Two labels a row:
[ -1  -8  24   3   5   3  24   2  -7   7  16  -3   2   4  16  -5   4   2
   2  -7   8  16   2   5   6  -2  -3   3  -4  -1 -19  -1   0   9   8  -7
  -1 -10 -10   2 -29  -2  -4   0   7 -13  -4 -15  -8] -> Z185 & M
[ -2 -20  31   6   7   7   8   1  -1  -2   5   0  11   2  13  -5  12  -3
 -10  -3   8   6  -2   5  -5   2  -5   3  -3  -2  -1  -3   1   4   5  -4
  -5  -9   1  11 -15  -8  -8  -5   5 -19  -1 -15 -11] -> Z185 & M
[ -6  -1  21   3   8   1  31   4 -11   2  -1  -2   9   8  19   6   0   5
   2  -8   8   7   1   4   8  -2  -5   7 -11  -2   0  -6  -6  18   7 -14
   0  10  -8  13 -29  -7   1  -4   6  -9  -3 -19  -4] -> Z185 & Z
[ -3  -4  40   2   6   2  28  -5 -12   5  11   3   7   7  19  -6   3   1
  -3  -3   7  -1   0   2   2  -3   8  10  -9   4  -2   8   1  10  11 -18
  -2   1   3  19 -15  -9  -6   3   7 -11  -3 -24  -6] -> Z185 & M
[  9  -8  28   4   1  -2  14  11 -14  13   9   0  14   1  14   1 -16   4
   0  -2  -1  -1  -3   2   0  -4  11   7  -4  -1  -1   1  -4   1   1  -3
  -2  15   6  22 -17 -11  -4   5  -3  -4  -5  -6   2] -> Z961 & M
[  1   3  15  -7   9  -3  21 -10  -4   1  18  -7   3   2  13   3   6 -10
   0  -3  11  -8  -2   3  10  -4  -3   3   6  11 -10  -4 -10   5  15 -15
  -6  -7  -1  15  -3   0 -32   7   2 -15   1 -18 -18] -> Z185 & M
[ -5  -4  34   1   8   0  17  -3  -8   0  15  -1   3   5  15  -3   9  -1
  -3  -1   8  11  -4  10   0   4  -2   4  -7   3  -5  -3   0  22   8 -13
  -1  -4  -1  14 -19 -10 -10  -1   5 -12  -4 -21 -12] -> Z185 & M
[ -1  -5  30  15   5   2  15   6  -8   0   6   1   6   5  16   0   0   2
   6  42   5   1  -5 -20   7   4   2   5  -5  -2  -4   9  -4   8   6  -6
  -1  -5   7  16 -20  -9   4   9   4  -4  -7 -12 -10] -> Z185 & M
[  4 -20  37   6  10   5  22   3 -22   3  20 -12   5  -5  14 -12  15  -2
   0  -9   7   0  -8   7  -1  -8   1   4  -1  -4   2  -7   2  13   7  -6
   1  11   1  10 -28  -7  -5  -5   3 -11  -8 -23  -8] -> Z185 & M
[ -9   2  37   4   8   2  18  -8 -12  -1  17   1  11  12  12  -9   4   0
   0  -4  14   4  -2   1   4   6  -1   0  -3   1 -21   3   1   8   8  -7
  -7   4  -3  22 -18 -10 -15   0   5  -9   5 -22  -9] -> Z122 & M
[ -3   2  38   3  15  -5  48  -7 -15  18   1   2  14  11  20   6  -5   1
   3  -8   3   4  -1   4  15  -6   3   8  -1  -4  -2  11  -1  23  11 -40
   2   1 -10  25 -22  -3 -10  10  15 -13  -1 -15 -10] -> Z961 & M
[  3 -11  31   8  10   1  22  -6 -16   3  18  -5   8   1  21  -6   7   9
   2  -5   6   8  -6   9   9   1   1   5  -2   6  -6   4   3  14   5  -6
 -10   3  -2  21 -23  -9  -5   0   6 -13  -5 -17 -16] -> Z122 & M
[ -2 -10  34  -5   9   3  17   1  -8   2  12  -1  14   3  20  -3  11   0
  -7  -9   8   3  -3   1   2  -1  -6   3  -1  -1   2  -4   0   8   7  -8
   0  -1   2  26 -22  -9 -11  -6   6 -13  -3 -24 -16] -> Z122 & M
[  6 -10  28   2   3  -2  16   7  -7  -2   7 -12   9  -9  14  -1   4   8
   0   0   6  32  -7   1   0   5   4   6  -9  -4   3 -11  12   6   0 -14
   7  -2   2  24 -21  -4  -9  -1   5 -12   5  -8 -17] -> Z39 & M
[ -7  -9  44  -1  10  -2  33  -1 -17   4   9   2  11  10  13  -4   1  -4
  -4  -8  19   6  -2  10   0  -3  -1   6  -2   2   6   1   5  16  16 -18
  -5  -6   3   7 -22  -2  -1  -1   5 -12   5 -23  -6] -> Z961 & M
[-13  -5  16   8  10   8  22   1  -5  -6  11  -2   4   0  13   1  10   2
  -3  -7   3   4  -7   6   1  -1  -8  10  -3   4  -3  -5   6   3  11   0
  -8  -1  -7   1 -25  -3   4  -3   9  -8   4  -9 -12] -> Z961 & Z
[  3  -8  32   5  14   4  24  -2  -9   5  15  -3  13   6   8  -2   4  -7
  -5  -8  -1   7  -6   2   3  -5  -1   4   3   2   1   0  -3  12  12  -9
   1   2   0  12 -26  -4  -1  -3   2  -5   0  -5 -11] -> Z961 & M
[ -6  -4  23   3   8   6  19   6  -7  -8  -1  -7   9   8   6   8  24   3
 -10  -5   0   4  -4  10  13  -2  -6   2  -6  -1   2  -5   1  15   2  -6
  -2  -3  -5  14 -21  -3  -9  -5  -2  -5   0 -37  -8] -> Z185 & Z
[  5   1  36   6   9  -2  53   4 -21   7  12   1  13  17  25   0  -5   4
   5   0  10   3   2  -3  24  -3  10   7  -7 -33  -4  14  -7  18  11 -35
  -1   3   2  37 -31 -12  -9   6   0  -7  -1 -34 -14] -> Z122 & M
[ -7  -9  41   8  11   4  17  -2  -6  -6  -8 -17  11   4  17  -2   0   3
  -8  -3   6   0  -1   9   1   1   0  16  -6  -1   2   0  -1  11   5 -13
  -5  -7  -4  26 -19  -8 -17  -2   7 -15  -4 -24 -17] -> Z122 & M
[  7  -6  26   5   6   1  19   2 -10  -1   8  -1   8   2  20   1   0   0
  -2   1   3  17  -2   8   9   2   6   4 -11  -3   0   2   1   8   1 -12
  -2  -3   1  15 -23 -12  -2  -1   2  -7  -2 -21  -9] -> Z185 & M
[ -1 -11  50   7  10   4  30  -2 -15   2   1  -4   8   8  19  -5  -1   5
   3   4   7   7  -4   6  12  -2   0   5 -16  -4   0   9   1  13  22 -19
   2  -9  -6  15 -27 -11  -3   1   5 -10   9 -25 -16] -> Z122 & M
[  3  -5  33   5   8   1  29   2  -9   8  12   3   7   0  16   1  -2   4
  -2  -1   4   7  -2   4  17  -6  -2   9   0  -1   7   2  -6  12   5 -31
  -5   4  -1  18 -22  -6 -11   5   2  -9  -2 -14 -17] -> Z961 & M
[ -1  -5  32   6   7   0  20  -7  -6  13  14   0   9   4  12  -4   3  -3
  -7   0   1   4  -1  11   3   0  -6   1   5   3   4 -11   4  15   9 -18
 -12   9   1  15 -13   0 -11  -5   1 -15  -1 -17 -12] -> Z185 & M
[  2 -10  38   4   7   0  25  -2  -9   1  15  -4   7   8  13   1   3   6
   2  -5   5   4   4   8  10   2   4  11  -8   0  -2  11  -2  10  11 -14
  -2   0  -6  14 -22 -13  -1  28   7 -16   1 -19  -4] -> Z122 & M

Both labels of each row:
[-17 -10   5  -1  -8   4  16  -3  10   5   4 -13   3   9 -11   4   4   1
   2   9 -12   0  -1  -7  -4   0  15  -6  11   2  -3   2  -2  -1   4  -9
  -1  -4   4  -3   1   1  -1   2  -4   0   0   3   6] -> Z163 & L
[ -7   1   2  -4 -24   1   6  -6   9  10  10  -5   2   4 -16   1   2  -5
  -1  44  -6   2   2  -3  -7  -2   4   4   5   4   2   3   4   1   8  -4
   3  -3   6  -2  -1   3   5   2  -1  -5   0  -4   0] -> Z250 & R
[  2 -14  -3  -5   7   9   3  -4  12   8 -10  -9   2  -2  -2   5   1   2
  -2  31   4  -1   2   0  -1   7   8  -1  17   3  -1  -3  -7  -2   5  -4
   8   0   3  -1   4   0   2   0  -7  -7   4   1   6] -> Z163 & L
[ -1   2  -6 -11   5  -3  17   0  10 -16  15  -3   3   1  -2   7  -1   2
   9  47 -15   0   0   2  -7  -2   2  -7 -11  -3  -2   0   6   1   6  12
   1   6   5   2   4   8  -4   0  -3   4   1  -1 -16] -> Z250 & P
[ -1 -19   6  -8   2  14 -24   8  -1  12   7  -6  -3  -7   8  13  -8 -17
   2  -6   7  -4   8   4  -6   1  -2  -3   0   2  -2  -4   0   0   0   9
   5  -1  -1   0   1  -7  -1  -1  -1   0   9  -1  -5] -> Z759 & L
[ -6 -14   5  -7  29   3  -9  -4   7   5   8   5  -5  15   0  -1 -18  -5
   4  15  18  -2  -1  -5 -11   2 -10  -3   2  -1  -3  -3   6   1  10  23
   4   2  -1  -3 -14  -1   1   0   3  -8   9   0  -2] -> Z250 & X
[ -4   6   3  -5 -10  -3  13   3   8  -1  20   0   3   8  -9   2  -1   2
   2  47 -11  -2   2  -3  -7  -3   4   2  -1 -10  -2   1   8   1  12  14
   7   0  -1  -2  -7   8  -8   2   0   7   0  -3 -19] -> Z163 & P
[  0 -13   6  -7  19   8 -12  -1  -1  12   9  -2   5  -2  -1  -2  -4   0
  -2  41  12   2   3   2 -16   3   0  -4   0   1  -4  -7   0   4   2   9
   4   1   3   1  -1  -6   2  -2  -2   1   5  13 -20] -> Z163 & L
[ -9 -16  16  11  12   8 -17  -1   4   9   9  -9  -3   2  -3   2   1   0
   1 -47  -6  -3   1  -1  -3   1  -6  -3   5  -1  -1   0  -4  -4  12   7
   3  -3   1   4 -10  -1   5  -2  -4  -2   3   1  15] -> Z759 & X
[  5   5  -3   3   1  -7   2  -3  13 -16  23  -3   1  -5  -9   9  -2   3
   9  46 -16   1  -2   6  -9  -5  -4  -2   4  -6   1   3   0  -1   1   0
   4   4   4   4  -2   3 -17  -2  -6   0  -8  -6 -23] -> Z759 & P
[ -9   3   3 -10 -25  -2  15   5   7  -1  26  -2  -5   5 -13   5  -5  -1
   9  37 -13  -6   0  -5  -3  -5   9   0  -2  -1  -7   1  10 -15   6  14
  -4  -6   4  -1   2   7  -4   0   0  11  -4 -18 -14] -> Z163 & P
[  0  -7   2  -5 -13   5   2   4   1  13  15 -14   2  -4  -4   5   3   1
   3  27 -16   6   5   0  -6  -1   0  -2   4   5  -6   4   5  -1   1   3
   1   1  -1   0  -2  14  -3   0  -2   7  -7  -2 -16] -> Z759 & R
[ -2   6  -2 -14  -9  -2  20   2  10   5  26  -4   3   8  -8   4  -4  -4
   8  47   0  -2   3  -6 -15   0   0   0   0  -1   1   5   9   0  13  17
   0   4   5  -1   1   8  -9   2  -1   4   0  -3 -28] -> Z163 & P
[-12 -11   7  -1   9   1   1  -3   8  14  11  -2  -8  10  -6   0  -4   1
   3  -6  -6  -4   8  -4 -10  -3   3   0   2   1  -8   0   4  -1  14  14
 -11 -12   3   2 -10  -2  -2  -2   0  -6   6   0  -3] -> Z163 & X
[ -4  -5  -1 -13 -30   4  12   5   9   7  13  -9   3  -2 -10   6  -3   1
   8  47  -9   2   1  -3 -11  -4  12  -1  -1  -3  -1  -3   8  -6   1  -3
   7  -1  -2  -3  12   6  -5   0  -3  11   0  -4 -19] -> Z163 & R
[ -4  15   1  -8 -13  -1  25  10   8  -3  29   3  -4  14 -15   5  -4   0
  -4  47   6   2  -3   2  -6   0  13  -3   6  -6   2   4   9   5   7   6
   3   5   7   2  -6   1  -7   1  -3  -2  -7  -2  -6] -> Z163 & P
